Here is a tiny trained network, its code and every weight. The questions are about switching its units off for an input and a class, where a switched-off unit gives its printed mean instead of its output.

import numpy as np


def w(rows, s, z=0):
    codes = np.array(rows[::2]) - 128.0
    scale = np.full(codes.shape[1], s)
    scale[-1] = z or s
    return codes * scale


def f(y):
    return np.maximum(y, 0)


def log_softmax(a):
    a = a - a.max(-1, keepdims=True)
    return a - np.log(np.exp(a).sum(-1, keepdims=True))


def net(x, mask):
    res = np.array(x, float).reshape(1, 3) / 4 @ E
    y = f(res @ A[0][:, :-1].T + A[0][:, -1])
    res = res + np.where(mask, y, B[0][:, -1]) @ B[0][:, :-1]
    return log_softmax(res[-1] @ U[:, :-1].T + U[:, -1])


A, B = {}, {}
E = w([
[175,246,72,137],'x0',
[57,138,105,254],'x1',
[176,132,251,177],'x2',
],0.012)
A[0] = w([
[212,140,225,196,34],'n0',
[108,118,134,107,251],'n1',
[110,2,145,125,65],'n2',
[160,215,78,115,86],'n3',
[122,211,134,110,60],'n4',
[77,113,162,105,86],'n5',
[254,95,137,32,96],'n6',
[157,112,142,34,34],'n7',
[92,121,70,97,92],'n8',
[191,177,97,148,59],'n9',
[82,112,107,185,76],'n10',
[113,116,114,190,73],'n11',
[55,140,135,202,84],'n12',
[74,185,119,226,92],'n13',
[52,97,10,77,74],'n14',
[99,28,137,124,93],'n15',
[175,219,117,168,118],'n16',
],0.014,0.013)
B[0] = w([
[206,129,201,65,214],'n0',
[99,161,114,245,247],'n1',
[162,59,88,123,220],'n2',
[148,73,113,138,193],'n3',
[159,96,98,117,153],'n4',
[157,83,83,135,155],'n5',
[60,180,102,101,248],'n6',
[81,161,96,64,179],'n7',
[172,154,195,128,176],'n8',
[156,74,81,135,161],'n9',
[81,160,93,86,178],'n10',
[89,143,115,51,163],'n11',
[102,153,117,45,201],'n12',
[110,156,114,85,215],'n13',
[208,142,222,108,232],'n14',
[184,84,64,141,211],'n15',
[179,93,72,164,201],'n16',
],0.013,0.014)
U = w([
[160,64,53,162,64],'0',
[55,181,107,79,82],'1',
[179,140,252,120,96],'2',
[90,144,136,233,251],'3',
],0.016)

Each question gives the input, the list of numbers given to net, and the class t.
The units are the neurons (one row each of A and B). Each row of codes is followed by its name. A weight is (code - 128) times the scale printed after its matrix; where a second scale follows, it is the last column's (A, B and U).
mask holds one flag per neuron, in row order. A switched-off neuron (its flag False) gives its mean, the last column of its row in B, instead of its output. The means were averaged over made-up inputs and are rounded, as every weight is.
A unit's drop is (log p(t) with every unit on - log p(t) with that unit switched off) / (log p(t) with every unit on - log p(t) with every unit switched off).
The circuit of an input: a set's keep is (log p(t) with only the set's units on - log p(t) with every unit switched off) / (log p(t) with every unit on - log p(t) with every unit switched off). Starting from the 12 units with the biggest drops (on a tie, the unit counted first), units are removed one at a time, each time the one whose removal leaves the highest keep (on an exact tie, the one counted first), for as long as the keep stays at least 0.8.
units of the circuit, in order: the units of the circuit, biggest drop first
top k neurons: the k neurons with the biggest drops, biggest first
drop of u: that unit's drop, to one decimal
input [-1,3,1], class 3: top neuron : n6
input [5,-3,-6], class 2: top 4 neurons : n14; n8; n15; n2
input [1,-3,3], class 3: top 3 neurons : n14; n12; n13
input [-1,1,3], class 3: top 2 neurons : n14; n8
input [3,0,0], class 3: units of the circuit, in order : n2; n12
input [2,-3,1], class 3: top 2 neurons : n12; n13
input [5,7,2], class 1: top 2 neurons : n13; n12
input [-2,-4,-5], class 2: top 2 neurons : n14; n8
input [2,7,8], class 2: top 3 neurons : n0; n6; n7
input [4,0,4], class 0: top 4 neurons : n14; n16; n8; n9
input [6,5,2], class 0: top 2 neurons : n16; n6
input [-2,6,6], class 1: top 3 neurons : n14; n12; n13
input [1,1,3], class 3: top 2 neurons : n14; n8
input [2,0,-7], class 2: units of the circuit, in order : n14
input [6,-7,1], class 1: top 3 neurons : n6; n7; n15
input [7,-2,5], class 0: drop of n16 : 0.2
input [-5,2,-7], class 2: drop of n14 : 1.2
input [-4,5,-3], class 1: drop of n11 : 0.1
